Here is a tiny trained network, its code and every weight. The questions are about switching its units off for an input and a class, where a switched-off unit gives its printed mean instead of its output.

import numpy as np


def w(rows, s, z=0):
    codes = np.array(rows[::2]) - 128.0
    scale = np.full(codes.shape[1], s)
    scale[-1] = z or s
    return codes * scale


def norm(h):
    return h / np.sqrt((h * h).mean(-1, keepdims=True) + 1e-5)


def f(y):
    return y / 2 * (1 + np.tanh(0.7978845608 * (y + 0.044715 * y**3)))


def log_softmax(a):
    a = a - a.max(-1, keepdims=True)
    return a - np.log(np.exp(a).sum(-1, keepdims=True))


def net(x, mask):
    res = np.array(x, float).reshape(1, 3) / 4 @ E
    u = 0
    for l in range(2):
        y = f(norm(res) @ A[l][:, :-1].T + A[l][:, -1])
        res = res + np.where(mask[u : u + 9], y, B[l][:, -1]) @ B[l][:, :-1]
        u += 9
    return log_softmax(norm(res)[-1] @ U[:, :-1].T + U[:, -1])


A, B = {}, {}
E = w([
[213,91,181,61,151,147,123],'x0',
[189,253,167,121,86,15,56],'x1',
[77,197,157,95,152,161,228],'x2',
],0.004)
A[0] = w([
[43,198,214,53,127,145,224,77],'L0N0',
[57,170,124,85,142,96,161,115],'L0N1',
[204,194,154,214,108,58,87,251],'L0N2',
[177,98,155,48,211,88,181,133],'L0N3',
[203,104,130,21,93,142,93,95],'L0N4',
[126,146,175,134,100,134,140,118],'L0N5',
[69,79,83,179,254,144,124,164],'L0N6',
[46,185,15,137,123,144,73,78],'L0N7',
[155,73,75,183,153,77,55,96],'L0N8',
],0.0045,0.0033)
B[0] = w([
[136,18,156,105,243,55,18,184],'L0N0',
[133,119,28,247,145,47,74,146],'L0N1',
[136,99,113,135,165,147,210,253],'L0N2',
[209,179,209,117,62,249,94,159],'L0N3',
[30,183,187,57,62,138,174,150],'L0N4',
[135,60,97,148,102,123,112,130],'L0N5',
[245,194,100,144,129,91,105,184],'L0N6',
[135,167,177,114,37,227,151,146],'L0N7',
[45,143,174,2,237,109,105,152],'L0N8',
],0.0044,0.0049)
A[1] = w([
[106,205,111,143,52,170,92,204],'L1N0',
[206,153,157,92,125,179,144,158],'L1N1',
[49,149,104,180,148,135,67,207],'L1N2',
[75,166,90,163,101,132,145,55],'L1N3',
[141,195,208,139,106,34,137,88],'L1N4',
[130,89,108,138,160,197,130,32],'L1N5',
[91,189,119,80,157,164,194,177],'L1N6',
[123,85,131,105,171,105,42,255],'L1N7',
[253,119,109,194,136,91,141,178],'L1N8',
],0.0074,0.0024)
B[1] = w([
[109,57,162,179,129,136,105,156],'L1N0',
[80,106,122,173,87,111,81,227],'L1N1',
[155,128,217,94,153,160,125,200],'L1N2',
[179,101,168,19,68,147,67,159],'L1N3',
[162,115,67,56,150,209,159,255],'L1N4',
[203,236,84,4,73,70,139,177],'L1N5',
[109,118,115,254,118,87,72,186],'L1N6',
[84,195,156,213,229,138,184,230],'L1N7',
[76,86,94,216,62,123,145,208],'L1N8',
],0.0064,0.0042)
U = w([
[133,166,146,121,233,147,151,210],'0',
[187,134,9,109,55,170,164,185],'1',
[137,97,213,98,78,189,60,195],'2',
[85,109,128,221,116,106,119,197],'3',
[113,117,115,96,109,81,113,33],'4',
[128,134,127,94,95,84,129,2],'5',
[115,142,124,90,92,77,123,16],'6',
[109,134,114,85,99,102,114,10],'7',
],0.015,0.0044)

Each question gives the input, the list of numbers given to net, and the class t.
The units are the neurons (one row each of A and B). Each row of codes is followed by its name. A weight is (code - 128) times the scale printed after its matrix; where a second scale follows, it is the last column's (A, B and U).
mask holds one flag per neuron, layer by layer. A switched-off neuron (its flag False) gives its mean, the last column of its row in B, instead of its output. The means were averaged over made-up inputs and are rounded, as every weight is.
A unit's drop is (log p(t) with every unit on - log p(t) with that unit switched off) / (log p(t) with every unit on - log p(t) with every unit switched off).
The circuit of an input: a set's keep is (log p(t) with only the set's units on - log p(t) with every unit switched off) / (log p(t) with every unit on - log p(t) with every unit switched off). Starting from the 12 units with the biggest drops (on a tie, the unit counted first), units are removed one at a time, each time the one whose removal leaves the highest keep (on an exact tie, the one counted first), for as long as the keep stays at least 0.8.
units of the circuit, in order: the units of the circuit, biggest drop first
unit that matters most: the unit with the biggest drop
k most important neurons: the k neurons with the biggest drops, biggest first
k most important neurons of layer l: the k neurons of layer l with the biggest drops, biggest first
input [-7,6,-6], class 2: 4 most important neurons of layer 1 : [L1N2; L1N3; L1N0; L1N5]
input [-4,7,6], class 1: units of the circuit, in order : [L1N4]
input [-7,-8,6], class 1: units of the circuit, in order : [L1N7; L1N5]
input [-8,1,-8], class 0: units of the circuit, in order : [L0N8; L1N7]
input [-8,7,-8], class 0: units of the circuit, in order : [L0N8; L1N1; L1N4; L1N7]
input [3,-1,-6], class 0: 2 most important neurons : [L0N8; L1N7]
input [3,-2,-2], class 3: 3 most important neurons of layer 1 : [L1N1; L1N4; L1N3]
input [5,6,4], class 1: 2 most important neurons : [L1N4; L0N8]
input [-5,4,-1], class 2: 2 most important neurons of layer 0 : [L0N6; L0N7]
input [-7,7,2], class 1: 2 most important neurons : [L1N4; L0N2]
input [-7,-5,3], class 2: units of the circuit, in order : [L0N2; L1N3; L1N2]
input [7,-7,3], class 1: 2 most important neurons : [L1N5; L1N2]
input [8,-8,-6], class 1: 2 most important neurons : [L0N0; L1N5]
input [6,5,3], class 2: unit that matters most : L0N3
input [-8,7,3], class 2: 3 most important neurons : [L1N3; L0N6; L1N2]
input [7,8,5], class 1: units of the circuit, in order : [L1N4; L0N8; L1N8]
input [-4,0,2], class 2: 2 most important neurons : [L0N7; L1N2]
input [-5,3,-4], class 2: 3 most important neurons : [L0N0; L0N7; L1N3]
input [-7,-4,2], class 2: 3 most important neurons : [L1N3; L0N2; L1N2]
input [5,2,4], class 2: unit that matters most : L0N3
input [-5,-1,-5], class 0: 2 most important neurons of layer 0 : [L0N8; L0N4]
input [5,2,-7], class 0: 3 most important neurons : [L0N8; L1N7; L0N4]
input [3,8,-8], class 0: 4 most important neurons : [L1N7; L0N8; L0N6; L1N4]
